Below is a small trained network, with its code and all its weights. Each question gives an input and a class and asks what happens when units are switched off, that is, made to give their printed mean instead of their output.

import numpy as np


def w(rows, s, z=0):
    codes = np.array(rows[::2]) - 128.0
    scale = np.full(codes.shape[1], s)
    scale[-1] = z or s
    return codes * scale


def f(y):
    return y / 2 * (1 + np.tanh(0.7978845608 * (y + 0.044715 * y**3)))


def log_softmax(a):
    a = a - a.max(-1, keepdims=True)
    return a - np.log(np.exp(a).sum(-1, keepdims=True))


def net(x, mask):
    res = np.array(x, float).reshape(1, 4) / 4 @ E
    y = f(res @ A[0][:, :-1].T + A[0][:, -1])
    res = res + np.where(mask, y, B[0][:, -1]) @ B[0][:, :-1]
    return log_softmax(res[-1] @ U[:, :-1].T + U[:, -1])


A, B = {}, {}
E = w([
[66,2,116,121,87,124,105,170,131,22],'x0',
[224,115,220,66,131,201,216,139,115,97],'x1',
[128,128,127,127,129,129,129,124,127,127],'x2',
[64,102,154,159,46,173,221,144,249,159],'x3',
],0.0082)
A[0] = w([
[56,81,127,136,110,120,108,145,155,41,169],'n1',
[191,130,150,114,124,157,213,134,138,142,217],'n2',
[133,124,133,119,141,124,124,133,123,108,156],'n3',
[108,137,118,136,116,126,132,113,143,163,176],'n4',
[154,109,128,119,117,133,131,117,110,85,153],'n5',
[68,124,106,143,132,99,43,127,119,124,248],'n6',
[169,107,139,103,128,121,103,107,78,12,147],'n7',
[100,108,134,131,102,153,197,134,171,120,77],'n8',
[205,173,132,119,153,132,143,120,109,208,239],'n9',
[189,170,134,124,159,128,141,117,116,180,32],'n10',
[148,117,130,125,131,126,127,126,108,76,148],'n11',
[163,151,122,126,160,107,47,133,79,144,254],'n12',
[156,152,119,126,157,115,47,126,70,157,63],'n13',
[107,105,134,127,93,153,180,145,153,127,196],'n14',
[66,164,121,159,108,105,122,101,169,251,181],'n15',
[67,128,112,155,131,99,42,132,123,135,126],'n16',
],0.012,0.0073)
B[0] = w([
[157,141,130,116,76,124,110,46,77,104,215],'n1',
[126,122,101,129,90,117,72,69,72,86,192],'n2',
[126,130,125,137,145,133,115,142,120,131,143],'n3',
[134,123,126,125,173,139,119,166,128,128,156],'n4',
[118,134,123,143,165,129,117,162,128,138,153],'n5',
[115,141,148,137,97,128,194,131,196,185,244],'n6',
[119,136,109,139,218,141,95,220,130,132,204],'n7',
[133,139,140,121,60,92,152,48,125,144,163],'n8',
[100,123,152,138,69,106,203,110,208,183,232],'n9',
[133,117,117,120,90,128,99,78,83,88,167],'n10',
[127,133,120,126,171,133,116,169,126,129,156],'n11',
[146,114,116,114,89,142,75,72,58,60,255],'n12',
[112,126,145,138,71,123,186,98,181,166,199],'n13',
[124,142,126,137,142,133,145,154,167,167,179],'n14',
[133,118,120,125,249,153,98,248,125,114,213],'n15',
[146,124,148,114,60,115,148,48,111,117,204],'n16',
],0.013,0.015)
U = w([
[107,141,168,144,115,114,203,128,199,190,79],'0',
[156,119,108,101,109,118,81,93,53,59,102],'1',
[124,128,97,142,246,167,90,230,129,121,255],'2',
],0.013,0.0018)

Each question gives the input, the list of numbers given to net, and the class t.
The units are the neurons (one row each of A and B). Each row of codes is followed by its name. A weight is (code - 128) times the scale printed after its matrix; where a second scale follows, it is the last column's (A, B and U).
mask holds one flag per neuron, in row order. A switched-off neuron (its flag False) gives its mean, the last column of its row in B, instead of its output. The means were averaged over made-up inputs and are rounded, as every weight is.
A unit's drop is (log p(t) with every unit on - log p(t) with that unit switched off) / (log p(t) with every unit on - log p(t) with every unit switched off).
The circuit of an input: a set's keep is (log p(t) with only the set's units on - log p(t) with every unit switched off) / (log p(t) with every unit on - log p(t) with every unit switched off). Starting from the 12 units with the biggest drops (on a tie, the unit counted first), units are removed one at a time, each time the one whose removal leaves the highest keep (on an exact tie, the one counted first), for as long as the keep stays at least 0.8.
units of the circuit, in order: the units of the circuit, biggest drop first
most important unit: the unit with the biggest drop
top k neurons: the k neurons with the biggest drops, biggest first
drop of u: that unit's drop, to one decimal
input [1,7,-8,6], class 1: most important unit => n2
input [2,5,7,2], class 1: top 3 neurons => [n6 n2 n9]
input [-5,-6,-6,-6], class 0: top 3 neurons => [n13 n6 n9]
input [7,2,3,7], class 1: top 2 neurons => [n1 n6]
input [2,4,4,1], class 1: top 2 neurons => [n15 n6]
input [0,-6,0,4], class 2: top 2 neurons => [n15 n9]
input [-4,0,5,-6], class 0: top 3 neurons => [n9 n13 n1]
input [-6,4,-1,-2], class 1: top 3 neurons => [n2 n6 n10]
input [-4,-8,4,-7], class 0: top 2 neurons => [n6 n13]
input [-1,-1,-2,-5], class 0: top 2 neurons => [n2 n1]
input [3,5,2,1], class 1: top 2 neurons => [n15 n2]
input [-7,1,2,-1], class 1: top 2 neurons => [n6 n10]
input [8,-6,-5,1], class 0: top 3 neurons => [n6 n12 n2]
input [0,-4,6,7], class 2: units of the circuit, in order => [n15]
input [-5,3,-4,0], class 1: top 4 neurons => [n6 n2 n13 n10]
input [-4,-1,5,-5], class 0: top 2 neurons => [n9 n13]
input [2,8,-8,-1], class 2: top 2 neurons => [n12 n7]
input [-8,-4,8,4], class 2: drop of n14 => 0.0
input [4,3,-5,4], class 1: drop of n6 => 0.8
input [8,8,-3,3], class 1: most important unit => n1
input [3,4,4,1], class 1: drop of n4 => 0.1
input [3,2,8,-6], class 2: drop of n7 => 0.5
